Below is a small trained network, with its code and all its weights. Each question gives an input and a class and asks what happens when units are switched off, that is, made to give their printed mean instead of their output.

import numpy as np


def w(rows, s, z=0):
    codes = np.array(rows[::2]) - 128.0
    scale = np.full(codes.shape[1], s)
    scale[-1] = z or s
    return codes * scale


def f(y):
    return np.maximum(y, 0)


def log_softmax(a):
    a = a - a.max(-1, keepdims=True)
    return a - np.log(np.exp(a).sum(-1, keepdims=True))


def net(x, mask):
    res = np.array(x, float).reshape(1, 7) / 4 @ E
    y = f(res @ A[0][:, :-1].T + A[0][:, -1])
    res = res + np.where(mask, y, B[0][:, -1]) @ B[0][:, :-1]
    return log_softmax(res[-1] @ U[:, :-1].T + U[:, -1])


A, B = {}, {}
E = w([
[250,142,135],'x0',
[129,128,129],'x1',
[129,127,128],'x2',
[138,39,176],'x3',
[142,96,1],'x4',
[129,128,128],'x5',
[129,128,129],'x6',
],0.0083)
A[0] = w([
[75,145,127,115],'n1',
[203,166,126,135],'n2',
[152,92,31,229],'n3',
[88,127,131,123],'n4',
[144,108,128,3],'n5',
[114,204,107,131],'n6',
[118,221,101,95],'n7',
[127,168,106,109],'n8',
[120,244,109,65],'n9',
[18,121,120,34],'n10',
[125,174,224,52],'n11',
[178,137,139,98],'n12',
[136,36,173,103],'n13',
[234,140,148,69],'n14',
[126,178,120,119],'n15',
[126,173,141,175],'n16',
[114,58,155,64],'n17',
[120,189,251,129],'n18',
[185,139,132,95],'n19',
[178,140,135,112],'n20',
[134,76,118,98],'n21',
[118,221,106,111],'n22',
[144,46,167,107],'n23',
[126,170,122,124],'n24',
[139,58,152,96],'n25',
[135,83,137,122],'n26',
[72,121,124,93],'n27',
[131,109,87,46],'n28',
],0.011,0.0024)
B[0] = w([
[83,169,143,182],'n1',
[37,157,143,191],'n2',
[141,117,18,231],'n3',
[98,153,148,170],'n4',
[136,131,128,131],'n5',
[175,91,156,187],'n6',
[201,105,163,193],'n7',
[147,108,139,160],'n8',
[185,84,183,199],'n9',
[36,185,173,228],'n10',
[129,119,27,212],'n11',
[87,149,153,164],'n12',
[196,99,180,204],'n13',
[47,184,176,204],'n14',
[155,111,151,162],'n15',
[149,103,118,168],'n16',
[160,145,159,177],'n17',
[132,105,5,255],'n18',
[81,156,149,168],'n19',
[83,150,149,166],'n20',
[164,118,120,156],'n21',
[174,88,172,194],'n22',
[194,105,169,195],'n23',
[141,104,147,157],'n24',
[178,108,158,177],'n25',
[164,122,142,159],'n26',
[84,158,151,182],'n27',
[127,129,82,153],'n28',
],0.024,0.0068)
U = w([
[88,123,3,251],'0',
[138,97,166,10],'1',
[11,187,140,97],'2',
],0.011,0.002)

Each question gives the input, the list of numbers given to net, and the class t.
The units are the neurons (one row each of A and B). Each row of codes is followed by its name. A weight is (code - 128) times the scale printed after its matrix; where a second scale follows, it is the last column's (A, B and U).
mask holds one flag per neuron, in row order. A switched-off neuron (its flag False) gives its mean, the last column of its row in B, instead of its output. The means were averaged over made-up inputs and are rounded, as every weight is.
A unit's drop is (log p(t) with every unit on - log p(t) with that unit switched off) / (log p(t) with every unit on - log p(t) with every unit switched off).
most important unit: the unit with the biggest drop
top k neurons: the k neurons with the biggest drops, biggest first
drop of u: that unit's drop, to one decimal
input [-7,-7,-5,5,3,4,0], class 2: most important unit : n10
input [-1,-8,-6,-6,-6,-7,7], class 0: top 4 neurons : [n18, n11, n13, n23]
input [8,2,-6,-1,-7,5,-4], class 2: top 3 neurons : [n14, n2, n3]
input [1,-4,0,-3,-1,5,-2], class 1: top 2 neurons : [n3, n18]
input [4,7,2,7,-8,-6,-2], class 0: top 2 neurons : [n18, n11]
input [-7,-8,-4,-6,5,0,-8], class 2: top 4 neurons : [n10, n18, n1, n13]
input [7,1,3,2,6,6,-6], class 2: top 2 neurons : [n14, n18]
input [-3,-6,-2,-7,6,-5,-6], class 1: top 2 neurons : [n18, n9]
input [0,-2,2,-3,-1,0,7], class 1: top 3 neurons : [n3, n18, n11]
input [4,7,-8,2,-1,5,-5], class 2: drop of n2 : 0.0
input [5,-1,-6,3,-8,-6,-2], class 0: drop of n18 : 0.6
input [-5,-7,0,-5,-5,3,-2], class 0: drop of n17 : 0.1
